Below are the code and all the weights of a small trained network. Each question names an input and a class and asks about switching units off, where a switched-off unit gives its printed mean instead of its output.

import numpy as np


def w(rows, s, z=0):
    codes = np.array(rows[::2]) - 128.0
    scale = np.full(codes.shape[1], s)
    scale[-1] = z or s
    return codes * scale


def f(y):
    return np.maximum(y, 0)


def log_softmax(a):
    a = a - a.max(-1, keepdims=True)
    return a - np.log(np.exp(a).sum(-1, keepdims=True))


def net(x, mask):
    res = np.array(x, float).reshape(1, 8) / 4 @ E
    y = f(res @ A[0][:, :-1].T + A[0][:, -1])
    res = res + np.where(mask, y, B[0][:, -1]) @ B[0][:, :-1]
    return log_softmax(res[-1] @ U[:, :-1].T + U[:, -1])


A, B = {}, {}
E = w([
[133,155,142,171,121,121,101,126,120,119,161,140],'x0',
[133,137,211,128,9,63,209,115,214,91,124,167],'x1',
[150,167,162,133,130,138,87,55,188,141,143,50],'x2',
[231,109,64,198,126,184,153,127,149,131,18,109],'x3',
[132,135,124,96,99,125,170,125,90,169,104,117],'x4',
[141,134,141,154,150,130,101,133,146,94,172,140],'x5',
[137,156,131,108,149,135,119,123,129,107,111,141],'x6',
[147,169,129,167,109,94,119,122,103,140,163,137],'x7',
],0.012)
A[0] = w([
[44,132,120,54,159,68,117,137,81,118,196,140,140],'N0',
[120,109,97,98,169,145,53,108,50,151,170,48,33],'N1',
[119,109,162,118,141,111,162,158,111,116,137,177,3],'N2',
[105,149,134,156,93,165,102,131,157,121,170,121,139],'N3',
[204,139,135,184,157,150,157,18,153,138,105,2,78],'N4',
[144,119,167,149,58,93,195,204,163,74,103,193,42],'N5',
[162,143,143,120,134,156,106,79,160,166,139,70,175],'N6',
[139,91,81,166,146,170,124,144,73,95,113,124,120],'N7',
[213,120,66,159,169,138,80,230,88,165,106,110,119],'N8',
[107,138,215,70,98,66,114,86,192,130,150,114,93],'N9',
],0.009,0.0069)
B[0] = w([
[90,173,105,90,133,176,66,194,168,137,157,166,237],'N0',
[57,146,112,119,71,76,63,158,190,108,145,171,214],'N1',
[101,135,190,92,64,39,86,75,97,76,124,154,146],'N2',
[153,139,115,131,165,114,141,135,130,121,127,116,163],'N3',
[84,135,165,179,98,165,85,201,138,115,114,190,248],'N4',
[58,167,55,139,134,145,150,200,161,116,102,206,217],'N5',
[147,163,92,117,86,109,114,140,177,112,145,182,207],'N6',
[166,110,149,142,137,131,183,86,111,142,121,131,194],'N7',
[144,77,102,140,153,126,131,112,38,103,154,51,233],'N8',
[165,12,180,146,145,118,197,43,119,84,129,65,224],'N9',
],0.011,0.014)
U = w([
[119,173,103,142,156,158,104,189,136,166,122,155,252],'0',
[106,176,152,122,100,97,85,134,179,129,107,151,36],'1',
[173,110,171,132,159,102,148,11,86,138,123,55,54],'2',
],0.011,0.00028)

Each question gives the input, the list of numbers given to net, and the class t.
The units are the neurons (one row each of A and B). Each row of codes is followed by its name. A weight is (code - 128) times the scale printed after its matrix; where a second scale follows, it is the last column's (A, B and U).
mask holds one flag per neuron, in row order. A switched-off neuron (its flag False) gives its mean, the last column of its row in B, instead of its output. The means were averaged over made-up inputs and are rounded, as every weight is.
A unit's drop is (log p(t) with every unit on - log p(t) with that unit switched off) / (log p(t) with every unit on - log p(t) with every unit switched off).
The circuit of an input: a set's keep is (log p(t) with only the set's units on - log p(t) with every unit switched off) / (log p(t) with every unit on - log p(t) with every unit switched off). Starting from all 10 units, units are removed one at a time, each time the one whose removal leaves the highest keep (on an exact tie, the one counted first), for as long as the keep stays at least 0.8.
units of the circuit, in order: the units of the circuit, biggest drop first
top k neurons: the k neurons with the biggest drops, biggest first
drop of u: that unit's drop, to one decimal
input [-4,6,-8,2,-3,-6,2,3], class 0: top 3 neurons -> N5; N1; N9
input [-5,-8,3,-3,-8,-5,-2,-7], class 1: top 2 neurons -> N1; N5
input [-6,-8,-2,8,4,6,8,2], class 2: top 2 neurons -> N8; N7
input [7,-5,-2,7,6,-1,-5,-8], class 2: units of the circuit, in order -> N8
input [3,7,-3,1,8,-3,5,5], class 0: top 3 neurons -> N5; N1; N6
input [7,-4,3,0,-3,0,-4,-8], class 1: top 4 neurons -> N1; N5; N0; N6
input [-6,-7,0,3,2,-8,7,2], class 2: top 3 neurons -> N8; N0; N5
input [4,-8,4,-3,-6,3,-7,4], class 1: top 3 neurons -> N1; N5; N6
input [4,-8,4,-6,8,-8,6,-5], class 1: drop of N1 -> 1.3
input [-7,-6,3,-8,-3,7,-6,-7], class 1: drop of N5 -> 0.1
input [-3,-5,7,0,-1,5,7,-3], class 1: drop of N1 -> 0.5
